Here is a tiny trained network, its code and every weight. The questions are about switching its units off for an input and a target symbol, where a switched-off unit gives its printed mean instead of its output.

import numpy as np


def w(rows, s, z=0):
    codes = np.array(rows[::2]) - 128.0
    scale = np.full(codes.shape[1], s)
    scale[-1] = z or s
    return codes * scale


def norm(h):
    return h / np.sqrt((h * h).mean(-1, keepdims=True) + 1e-5)


def f(y):
    return np.maximum(y, 0)


def softmax(a):
    e = np.exp(a - a.max(-1, keepdims=True))
    return e / e.sum(-1, keepdims=True)


def log_softmax(a):
    a = a - a.max(-1, keepdims=True)
    return a - np.log(np.exp(a).sum(-1, keepdims=True))


def net(x, mask):
    ids = ['δεηθτψ'.index(c) for c in x.split()]
    T = len(ids)
    res = E[ids] + P[:T]
    r = norm(res)
    for j in range(2):
        rows = slice(3 * j, 3 * j + 3)
        q, k, v = (r @ M[0][rows].T for M in (Q, K, V))
        z = softmax(np.where(np.tri(T) > 0, q @ k.T / 3**0.5, -1e9)) @ v
        o = O[0][rows]
        res = res + np.where(mask[j], z, o[:, -1]) @ o[:, :-1]
    y = f(norm(res) @ A[0][:, :-1].T + A[0][:, -1])
    res = res + np.where(mask[2:14], y, B[0][:, -1]) @ B[0][:, :-1]
    return log_softmax(norm(res)[-1] @ U[:, :-1].T + U[:, -1])


Q, K, V, O, A, B = {}, {}, {}, {}, {}, {}
E = w([
[110,120,101,146],'δ',
[167,129,109,132],'ε',
[140,117,106,144],'η',
[153,120,102,143],'θ',
[130,251,124,123],'τ',
[129,133,108,137],'ψ',
],0.03)
P = w([
[102,122,148,59],'0',
[109,123,218,125],'1',
[119,134,179,145],'2',
[143,69,73,72],'3',
[135,143,4,66],'4',
[150,95,122,176],'5',
[138,173,141,220],'6',
[164,96,41,148],'7',
[144,174,10,115],'8',
[159,133,100,206],'9',
[112,216,147,239],'10',
],0.014)
Q[0] = w([
[165,174,86,214],'H0',
[138,99,196,199],'H0',
[138,1,134,104],'H0',
[152,103,167,154],'H1',
[127,121,178,137],'H1',
[123,71,159,74],'H1',
],0.031)
K[0] = w([
[168,85,19,181],'H0',
[132,71,60,32],'H0',
[113,4,241,72],'H0',
[125,99,115,86],'H1',
[123,74,113,109],'H1',
[93,64,206,93],'H1',
],0.026)
V[0] = w([
[50,145,154,100],'H0',
[84,148,124,159],'H0',
[62,61,87,179],'H0',
[147,92,138,142],'H1',
[31,122,90,162],'H1',
[132,4,139,128],'H1',
],0.034)
O[0] = w([
[52,180,198,82,78],'H0',
[137,129,210,144,131],'H0',
[179,193,203,242,173],'H0',
[159,115,174,101,91],'H1',
[80,29,119,185,140],'H1',
[230,77,250,145,2],'H1',
],0.02,0.026)
A[0] = w([
[92,132,152,111,133],'N0',
[189,100,39,70,153],'N1',
[208,160,136,119,63],'N2',
[145,214,113,112,177],'N3',
[152,70,161,152,1],'N4',
[79,248,198,171,69],'N5',
[129,221,179,196,44],'N6',
[88,164,46,19,119],'N7',
[37,121,102,114,157],'N8',
[92,140,170,136,120],'N9',
[146,88,150,149,122],'N10',
[3,93,116,73,119],'N11',
],0.027,0.0034)
B[0] = w([
[148,164,133,135,141],'N0',
[137,96,18,177,224],'N1',
[108,173,170,118,154],'N2',
[116,107,68,117,188],'N3',
[135,175,132,76,149],'N4',
[108,63,3,163,200],'N5',
[91,51,135,163,199],'N6',
[91,26,174,68,254],'N7',
[112,188,116,175,217],'N8',
[133,147,86,150,148],'N9',
[121,167,134,100,150],'N10',
[183,204,118,205,202],'N11',
],0.05,0.018)
U = w([
[61,59,181,190,112],'δ',
[170,32,108,20,127],'ε',
[179,169,175,104,253],'η',
[254,162,55,101,97],'θ',
[34,187,112,51,129],'τ',
[142,245,134,205,61],'ψ',
],0.009,0.0054)

Each question gives the input, a string of symbols that net reads in full, and the target symbol t.
The units are the heads (3 rows each of Q, K, V and O) and the neurons (one row each of A and B). Each row of codes is followed by its name. A weight is (code - 128) times the scale printed after its matrix; where a second scale follows, it is the last column's (O, A, B and U).
mask holds one flag per unit, heads first, then neurons. A switched-off unit (its flag False) gives its mean, the last column of its rows in O or B, instead of its output. The means were averaged over made-up inputs and are rounded, as every weight is.
A unit's drop is (log p(t) with every unit on - log p(t) with that unit switched off) / (log p(t) with every unit on - log p(t) with every unit switched off).
The circuit of an input: a set's keep is (log p(t) with only the set's units on - log p(t) with every unit switched off) / (log p(t) with every unit on - log p(t) with every unit switched off). Starting from the 12 units with the biggest drops (on a tie, the unit counted first), units are removed one at a time, each time the one whose removal leaves the highest keep (on an exact tie, the one counted first), for as long as the keep stays at least 0.8.
units of the circuit, in order: the units of the circuit, biggest drop first
unit that matters most: the unit with the biggest drop
k most important neurons: the k neurons with the biggest drops, biggest first
heads that matter: for each layer, one digit per head in row order, 1 if its drop is at least 0.15 and else 0, layers parted by /
drop when u is switched off: that unit's drop, to one decimal
input δ δ ε η η, target ε: units of the circuit, in order	H1, N7, H0
input δ ψ θ δ, target ψ: units of the circuit, in order	H0, N11
input ψ θ τ η δ θ τ δ ψ δ η, target ψ: heads that matter	01
input ψ δ δ δ ε, target δ: units of the circuit, in order	H0, N6
input δ δ δ δ δ, target δ: heads that matter	01
input θ δ δ θ η, target δ: units of the circuit, in order	H0, H1
input η θ ε, target η: heads that matter	01
input θ δ θ θ η δ, target θ: unit that matters most	H0
input δ δ θ η ε θ θ, target ε: units of the circuit, in order	H1, N11, N8
input η θ η η, target θ: units of the circuit, in order	H0, H1, N7
input ε θ ψ η ψ, target ψ: heads that matter	11
input η θ δ, target η: 4 most important neurons	N5, N1, N7, N4
input τ τ ψ, target τ: 2 most important neurons	N7, N5
input θ θ θ, target θ: unit that matters most	H0
input δ ψ η ε, target ψ: 2 most important neurons	N11, N1
input ψ θ θ θ δ η, target θ: 2 most important neurons	N7, N6
input θ δ η ε θ, target η: drop when N7 is switched off	0.1
input η θ δ ε θ, target δ: drop when N6 is switched off	0.4
input δ δ ψ θ θ, target ψ: drop when H0 is switched off	0.3
input ε δ ψ θ δ, target ψ: unit that matters most	H1
input θ δ ψ θ ψ δ ψ, target ψ: drop when N5 is switched off	0.3
